Below are the code and all the weights of a small trained network. Each question names an input and a class and asks about switching units off, where a switched-off unit gives its printed mean instead of its output.

import numpy as np


def w(rows, s, z=0):
    codes = np.array(rows[::2]) - 128.0
    scale = np.full(codes.shape[1], s)
    scale[-1] = z or s
    return codes * scale


def f(y):
    return np.maximum(y, 0)


def log_softmax(a):
    a = a - a.max(-1, keepdims=True)
    return a - np.log(np.exp(a).sum(-1, keepdims=True))


def net(x, mask):
    res = np.array(x, float).reshape(1, 6) / 4 @ E
    y = f(res @ A[0][:, :-1].T + A[0][:, -1])
    res = res + np.where(mask, y, B[0][:, -1]) @ B[0][:, :-1]
    return log_softmax(res[-1] @ U[:, :-1].T + U[:, -1])


A, B = {}, {}
E = w([
[134,121,124,123,126,123],'x0',
[63,59,173,44,140,186],'x1',
[67,167,1,129,131,187],'x2',
[127,124,127,128,132,125],'x3',
[127,127,124,128,131,119],'x4',
[166,197,144,70,214,142],'x5',
],0.0081)
A[0] = w([
[160,174,148,84,200,149,91],'N0',
[149,176,128,100,198,152,50],'N1',
[90,91,152,87,140,163,18],'N2',
[94,59,102,151,65,139,60],'N3',
[57,167,2,134,136,192,25],'N4',
[168,186,109,178,115,100,3],'N5',
[82,92,157,86,139,177,8],'N6',
[70,103,161,85,150,162,31],'N7',
[152,170,113,162,125,83,151],'N8',
[156,176,135,80,188,137,15],'N9',
[103,67,115,171,65,111,31],'N10',
[170,179,106,184,126,102,1],'N11',
],0.0095,0.0063)
B[0] = w([
[88,179,90,163,30,90,225],'N0',
[92,183,130,178,28,66,182],'N1',
[194,75,52,84,79,97,172],'N2',
[113,202,123,162,46,91,205],'N3',
[238,126,255,97,191,60,253],'N4',
[171,35,58,74,77,107,171],'N5',
[176,95,71,94,83,104,180],'N6',
[181,74,54,97,76,103,188],'N7',
[134,67,98,74,170,186,228],'N8',
[117,165,132,151,46,91,173],'N9',
[107,221,136,157,44,71,189],'N10',
[170,61,62,63,73,111,171],'N11',
],0.0082,0.005)
U = w([
[165,59,33,89,108,121,16],'0',
[115,139,127,133,136,142,248],'1',
[87,208,113,150,72,94,26],'2',
[196,116,248,120,175,87,44],'3',
[108,123,117,127,155,154,242],'4',
[108,128,119,123,151,153,222],'5',
[14,114,115,159,222,205,75],'6',
],0.012,0.011)

Each question gives the input, the list of numbers given to net, and the class t.
The units are the neurons (one row each of A and B). Each row of codes is followed by its name. A weight is (code - 128) times the scale printed after its matrix; where a second scale follows, it is the last column's (A, B and U).
mask holds one flag per neuron, in row order. A switched-off neuron (its flag False) gives its mean, the last column of its row in B, instead of its output. The means were averaged over made-up inputs and are rounded, as every weight is.
A unit's drop is (log p(t) with every unit on - log p(t) with that unit switched off) / (log p(t) with every unit on - log p(t) with every unit switched off).
The circuit of an input: a set's keep is (log p(t) with only the set's units on - log p(t) with every unit switched off) / (log p(t) with every unit on - log p(t) with every unit switched off). Starting from all 12 units, units are removed one at a time, each time the one whose removal leaves the highest keep (on an exact tie, the one counted first), for as long as the keep stays at least 0.8.
units of the circuit, in order: the units of the circuit, biggest drop first
most important unit: the unit with the biggest drop
k most important neurons: the k neurons with the biggest drops, biggest first
drop when u is switched off: that unit's drop, to one decimal
input [1,7,0,0,-6,-8], class 2: 2 most important neurons	[N3, N10]
input [-5,-5,-2,5,-6,7], class 2: 3 most important neurons	[N0, N1, N9]
input [3,0,4,-4,-5,-7], class 2: most important unit	N3
input [-7,7,4,-5,0,1], class 0: units of the circuit, in order	[N7, N2]
input [4,7,3,-2,1,-2], class 0: 3 most important neurons	[N7, N2, N6]
input [6,5,-5,7,-1,8], class 2: units of the circuit, in order	[N0, N1]
input [2,0,2,-4,-1,-6], class 2: units of the circuit, in order	[N3, N10]
input [-3,8,-2,-3,-3,8], class 0: 2 most important neurons	[N7, N2]
input [6,7,-1,1,-3,4], class 0: 2 most important neurons	[N7, N2]
input [-4,-7,-1,2,-6,3], class 0: units of the circuit, in order	[N5, N11]
input [-5,-8,-1,-8,-7,-5], class 0: units of the circuit, in order	[N5, N11]
input [3,7,5,-6,-2,0], class 0: units of the circuit, in order	[N7, N2]
input [4,8,-5,0,0,-7], class 0: 3 most important neurons	[N2, N7, N6]
input [6,-1,5,-6,-4,-8], class 2: units of the circuit, in order	[N3]
input [0,-7,6,7,6,5], class 0: 3 most important neurons	[N5, N11, N8]
input [-2,1,-2,-6,1,-8], class 2: 2 most important neurons	[N10, N3]
input [-3,7,6,1,7,-8], class 2: 3 most important neurons	[N3, N10, N8]
input [8,-4,-3,-7,-1,8], class 2: 4 most important neurons	[N0, N1, N9, N4]
input [8,-1,-1,-6,4,-8], class 2: 2 most important neurons	[N10, N3]
input [-8,1,-6,3,-3,5], class 4: units of the circuit, in order	[N4]
input [-6,2,2,2,1,7], class 2: drop when N4 is switched off	0.0
input [-6,6,-6,-6,-7,7], class 1: drop when N10 is switched off	0.1
input [7,0,8,-6,-5,-1], class 3: drop when N4 is switched off	0.8
input [1,5,8,5,5,3], class 3: drop when N4 is switched off	1.0
